Here is a tiny trained network, its code and every weight. The questions are about switching its units off for an input and a class, where a switched-off unit gives its printed mean instead of its output.

import numpy as np


def w(rows, s, z=0):
    codes = np.array(rows[::2]) - 128.0
    scale = np.full(codes.shape[1], s)
    scale[-1] = z or s
    return codes * scale


def norm(h):
    return h / np.sqrt((h * h).mean(-1, keepdims=True) + 1e-5)


def f(y):
    return np.maximum(y, 0)


def log_softmax(a):
    a = a - a.max(-1, keepdims=True)
    return a - np.log(np.exp(a).sum(-1, keepdims=True))


def net(x, mask):
    res = np.array(x, float).reshape(1, 6) / 4 @ E
    u = 0
    for l in range(4):
        y = f(norm(res) @ A[l][:, :-1].T + A[l][:, -1])
        res = res + np.where(mask[u : u + 3], y, B[l][:, -1]) @ B[l][:, :-1]
        u += 3
    return log_softmax(norm(res)[-1] @ U[:, :-1].T + U[:, -1])


A, B = {}, {}
E = w([
[100,128,123,137,115,122,133,108,108],'x0',
[67,19,89,150,108,216,194,193,167],'x1',
[129,171,177,220,110,108,2,15,180],'x2',
[118,124,135,116,155,125,102,137,134],'x3',
[122,112,147,99,132,133,60,145,107],'x4',
[3,123,159,94,19,90,179,201,236],'x5',
],0.0089)
A[0] = w([
[143,170,113,35,115,46,140,119,89,89],'0.n0',
[54,109,86,144,118,116,109,162,123,128],'0.n1',
[100,113,182,206,127,255,98,84,197,3],'0.n2',
],0.0091,0.004)
B[0] = w([
[100,192,78,100,192,89,189,145,151,235],'0.n0',
[130,134,144,113,116,146,190,165,124,226],'0.n1',
[93,164,57,9,165,88,107,84,111,253],'0.n2',
],0.013,0.0046)
A[1] = w([
[53,176,169,118,62,66,84,120,208,3],'1.n0',
[153,177,244,170,87,75,81,69,168,71],'1.n1',
[179,155,163,210,117,112,71,77,137,31],'1.n2',
],0.011,0.0022)
B[1] = w([
[131,228,99,119,206,170,142,190,179,254],'1.n0',
[251,121,159,193,185,113,122,201,114,215],'1.n1',
[83,120,192,153,45,95,104,132,94,188],'1.n2',
],0.015,0.0076)
A[2] = w([
[168,211,83,48,140,71,152,123,77,120],'2.n0',
[144,44,47,164,143,253,94,151,16,146],'2.n1',
[61,54,106,199,119,139,159,79,131,2],'2.n2',
],0.0075,0.0065)
B[2] = w([
[98,161,144,154,113,118,74,38,139,254],'2.n0',
[116,196,133,171,191,176,246,157,116,217],'2.n1',
[98,157,122,124,128,223,51,137,115,129],'2.n2',
],0.013,0.0071)
A[3] = w([
[82,174,71,56,68,91,132,181,160,77],'3.n0',
[195,131,88,113,255,53,103,10,29,2],'3.n1',
[90,99,81,129,218,144,147,39,76,106],'3.n2',
],0.007,0.0033)
B[3] = w([
[52,62,98,142,97,19,52,76,164,232],'3.n0',
[156,17,112,105,5,212,70,102,75,254],'3.n1',
[231,100,74,111,101,213,123,34,114,225],'3.n2',
],0.014,0.0056)
U = w([
[206,56,66,76,65,245,68,60,61,101],'0',
[195,210,138,187,200,228,191,193,142,254],'1',
[27,207,89,49,114,57,101,78,225,66],'2',
[27,53,191,107,68,143,225,219,190,27],'3',
[243,97,230,213,74,115,24,119,62,18],'4',
],0.011,0.0064)

Each question gives the input, the list of numbers given to net, and the class t.
The units are the neurons (one row each of A and B). Each row of codes is followed by its name. A weight is (code - 128) times the scale printed after its matrix; where a second scale follows, it is the last column's (A, B and U).
mask holds one flag per neuron, layer by layer. A switched-off neuron (its flag False) gives its mean, the last column of its row in B, instead of its output. The means were averaged over made-up inputs and are rounded, as every weight is.
A unit's drop is (log p(t) with every unit on - log p(t) with that unit switched off) / (log p(t) with every unit on - log p(t) with every unit switched off).
The circuit of an input: a set's keep is (log p(t) with only the set's units on - log p(t) with every unit switched off) / (log p(t) with every unit on - log p(t) with every unit switched off). Starting from all 12 units, units are removed one at a time, each time the one whose removal leaves the highest keep (on an exact tie, the one counted first), for as long as the keep stays at least 0.8.
circuit, biggest first: the units of the circuit, biggest drop first
most important unit: the unit with the biggest drop
k most important neurons: the k neurons with the biggest drops, biggest first
k most important neurons of layer l: the k neurons of layer l with the biggest drops, biggest first
drop when u is switched off: that unit's drop, to one decimal
input [7,1,-5,-2,-5,1], class 3: most important unit -> 0.n2
input [-4,-6,1,-4,1,-1], class 4: circuit, biggest first -> (0.n2, 1.n2)
input [-2,0,3,7,3,-8], class 4: circuit, biggest first -> (1.n2, 0.n2)
input [5,-7,-6,-5,1,1], class 2: 3 most important neurons -> (0.n0, 1.n1, 3.n0)
input [5,-7,-3,7,2,0], class 0: 2 most important neurons -> (3.n1, 1.n0)
input [8,-7,-6,1,3,-1], class 0: 2 most important neurons of layer 3 -> (3.n1, 3.n2)
input [-1,-4,6,-3,7,8], class 1: 2 most important neurons -> (1.n1, 1.n0)
input [-5,8,2,-4,-8,-5], class 0: 3 most important neurons -> (0.n2, 3.n2, 1.n1)
input [-4,-7,-7,3,-3,-1], class 0: 2 most important neurons -> (3.n1, 1.n0)
input [-1,-1,-1,-6,5,1], class 2: 2 most important neurons -> (1.n1, 0.n2)
input [-5,-8,-3,-5,-2,-3], class 0: 2 most important neurons -> (3.n1, 0.n0)
input [-3,-5,2,2,-8,3], class 1: 2 most important neurons -> (1.n1, 0.n2)
input [-2,-2,8,-7,8,3], class 1: 2 most important neurons -> (1.n0, 1.n1)
input [3,1,-6,7,5,1], class 3: 4 most important neurons -> (0.n2, 1.n0, 1.n1, 0.n1)
input [4,-1,2,4,-4,1], class 1: 3 most important neurons -> (1.n0, 0.n0, 1.n1)
input [0,-3,-4,-4,-6,-1], class 0: most important unit -> 1.n0
input [-7,-8,6,-2,-6,3], class 1: 2 most important neurons of layer 1 -> (1.n0, 1.n1)
input [5,-8,6,6,6,4], class 1: 2 most important neurons of layer 1 -> (1.n0, 1.n1)
input [4,1,-1,4,5,2], class 3: 2 most important neurons of layer 1 -> (1.n0, 1.n1)
input [7,-7,-1,-3,-8,-8], class 0: circuit, biggest first -> (3.n1)
input [-8,0,5,-8,8,8], class 1: 2 most important neurons -> (1.n0, 1.n1)
input [-4,-1,-8,4,4,-8], class 0: 2 most important neurons of layer 1 -> (1.n0, 1.n1)
input [3,-4,2,1,-1,-2], class 4: drop when 0.n2 is switched off -> 0.7
input [8,-6,7,-8,-1,6], class 1: drop when 1.n0 is switched off -> 0.3
input [-1,-5,4,3,-4,2], class 1: drop when 1.n0 is switched off -> 0.4
input [-8,2,1,4,-1,-2], class 0: drop when 2.n1 is switched off -> 0.0
input [-3,-5,4,-3,-8,-8], class 4: circuit, biggest first -> (1.n2)
